Here is a tiny trained network, its code and every weight. The questions are about switching its units off for an input and a class, where a switched-off unit gives its printed mean instead of its output.

import numpy as np


def w(rows, s, z=0):
    codes = np.array(rows[::2]) - 128.0
    scale = np.full(codes.shape[1], s)
    scale[-1] = z or s
    return codes * scale


def f(y):
    return y / 2 * (1 + np.tanh(0.7978845608 * (y + 0.044715 * y**3)))


def log_softmax(a):
    a = a - a.max(-1, keepdims=True)
    return a - np.log(np.exp(a).sum(-1, keepdims=True))


def net(x, mask):
    res = np.array(x, float).reshape(1, 4) / 4 @ E
    y = f(res @ A[0][:, :-1].T + A[0][:, -1])
    res = res + np.where(mask, y, B[0][:, -1]) @ B[0][:, :-1]
    return log_softmax(res[-1] @ U[:, :-1].T + U[:, -1])


A, B = {}, {}
E = w([
[205,74,173,123,147,144,169,136,87,87,71,137],'x0',
[103,81,48,187,170,146,157,141,137,169,123,96],'x1',
[159,138,47,147,145,7,170,103,149,51,160,143],'x2',
[171,143,150,163,92,70,19,184,106,91,152,63],'x3',
],0.013)
A[0] = w([
[139,152,195,147,57,168,45,186,135,123,164,118,179],'neuron 1',
[143,78,116,151,135,191,159,150,136,146,108,94,227],'neuron 2',
[207,158,69,131,105,62,99,121,91,50,153,154,228],'neuron 3',
[117,145,95,74,123,156,146,129,117,154,114,171,212],'neuron 4',
[159,137,155,104,180,82,127,125,129,11,133,123,172],'neuron 5',
[191,65,115,145,143,97,135,146,66,70,97,145,254],'neuron 6',
[217,65,132,195,164,103,136,155,126,134,136,143,196],'neuron 7',
[129,68,172,100,145,189,172,97,93,98,85,164,126],'neuron 8',
[170,101,193,103,108,142,91,186,60,144,97,85,189],'neuron 9',
],0.011,0.0038)
B[0] = w([
[27,195,189,126,74,55,55,215,25,101,162,116,252],'neuron 1',
[35,90,84,60,55,82,137,148,125,77,71,196,196],'neuron 2',
[37,113,44,104,134,26,143,202,151,115,96,91,253],'neuron 3',
[120,73,137,138,54,172,116,104,91,163,152,131,177],'neuron 4',
[178,44,119,74,105,119,185,102,168,199,95,147,219],'neuron 5',
[97,130,129,65,157,202,183,137,204,171,32,228,225],'neuron 6',
[196,62,34,44,157,162,222,102,167,155,41,254,198],'neuron 7',
[128,149,187,157,62,105,75,199,84,221,171,161,216],'neuron 8',
[42,163,82,138,99,61,183,195,112,110,169,142,243],'neuron 9',
],0.0087,0.016)
U = w([
[102,118,112,121,126,200,140,106,158,192,107,129,211],'0',
[107,82,89,112,132,86,184,136,134,100,94,101,80],'1',
[213,147,191,180,233,177,84,129,118,73,99,43,1],'2',
[163,178,177,180,180,199,106,90,94,74,74,12,1],'3',
[215,134,180,180,233,191,70,111,111,48,107,49,1],'4',
[70,166,142,164,83,86,75,149,90,146,189,82,210],'5',
[197,89,141,148,86,127,153,95,155,143,112,102,26],'6',
],0.011,0.0057)

Each question gives the input, the list of numbers given to net, and the class t.
The units are the neurons (one row each of A and B). Each row of codes is followed by its name. A weight is (code - 128) times the scale printed after its matrix; where a second scale follows, it is the last column's (A, B and U).
mask holds one flag per neuron, in row order. A switched-off neuron (its flag False) gives its mean, the last column of its row in B, instead of its output. The means were averaged over made-up inputs and are rounded, as every weight is.
A unit's drop is (log p(t) with every unit on - log p(t) with that unit switched off) / (log p(t) with every unit on - log p(t) with every unit switched off).
The circuit of an input: a set's keep is (log p(t) with only the set's units on - log p(t) with every unit switched off) / (log p(t) with every unit on - log p(t) with every unit switched off). Starting from all 9 units, units are removed one at a time, each time the one whose removal leaves the highest keep (on an exact tie, the one counted first), for as long as the keep stays at least 0.8.
units of the circuit, in order: the units of the circuit, biggest drop first
most important unit: the unit with the biggest drop
k most important neurons: the k neurons with the biggest drops, biggest first
drop when u is switched off: that unit's drop, to one decimal
input [-5,-7,2,-5], class 0: units of the circuit, in order	(neuron 9; neuron 3)
input [6,1,3,-2], class 0: most important unit	neuron 6
input [7,1,4,-2], class 0: units of the circuit, in order	(neuron 6; neuron 9)
input [-4,4,4,-6], class 0: 3 most important neurons	(neuron 1; neuron 3; neuron 9)
input [1,0,-3,-4], class 5: 2 most important neurons	(neuron 6; neuron 7)
input [-5,4,2,-8], class 0: 4 most important neurons	(neuron 1; neuron 3; neuron 9; neuron 4)
input [-4,3,3,6], class 1: 2 most important neurons	(neuron 8; neuron 3)
input [2,2,-2,-7], class 5: 3 most important neurons	(neuron 6; neuron 8; neuron 7)
input [-4,6,2,7], class 1: 4 most important neurons	(neuron 8; neuron 7; neuron 3; neuron 9)
input [-8,-6,8,4], class 1: 2 most important neurons	(neuron 5; neuron 3)
input [8,-8,0,8], class 1: drop when neuron 1 is switched off	0.0
input [-1,2,2,7], class 1: drop when neuron 8 is switched off	0.1
input [3,2,0,-7], class 0: drop when neuron 1 is switched off	1.1
input [-2,8,-8,-1], class 5: drop when neuron 6 is switched off	0.8
input [7,-1,-7,-4], class 5: most important neuron	(neuron 8)
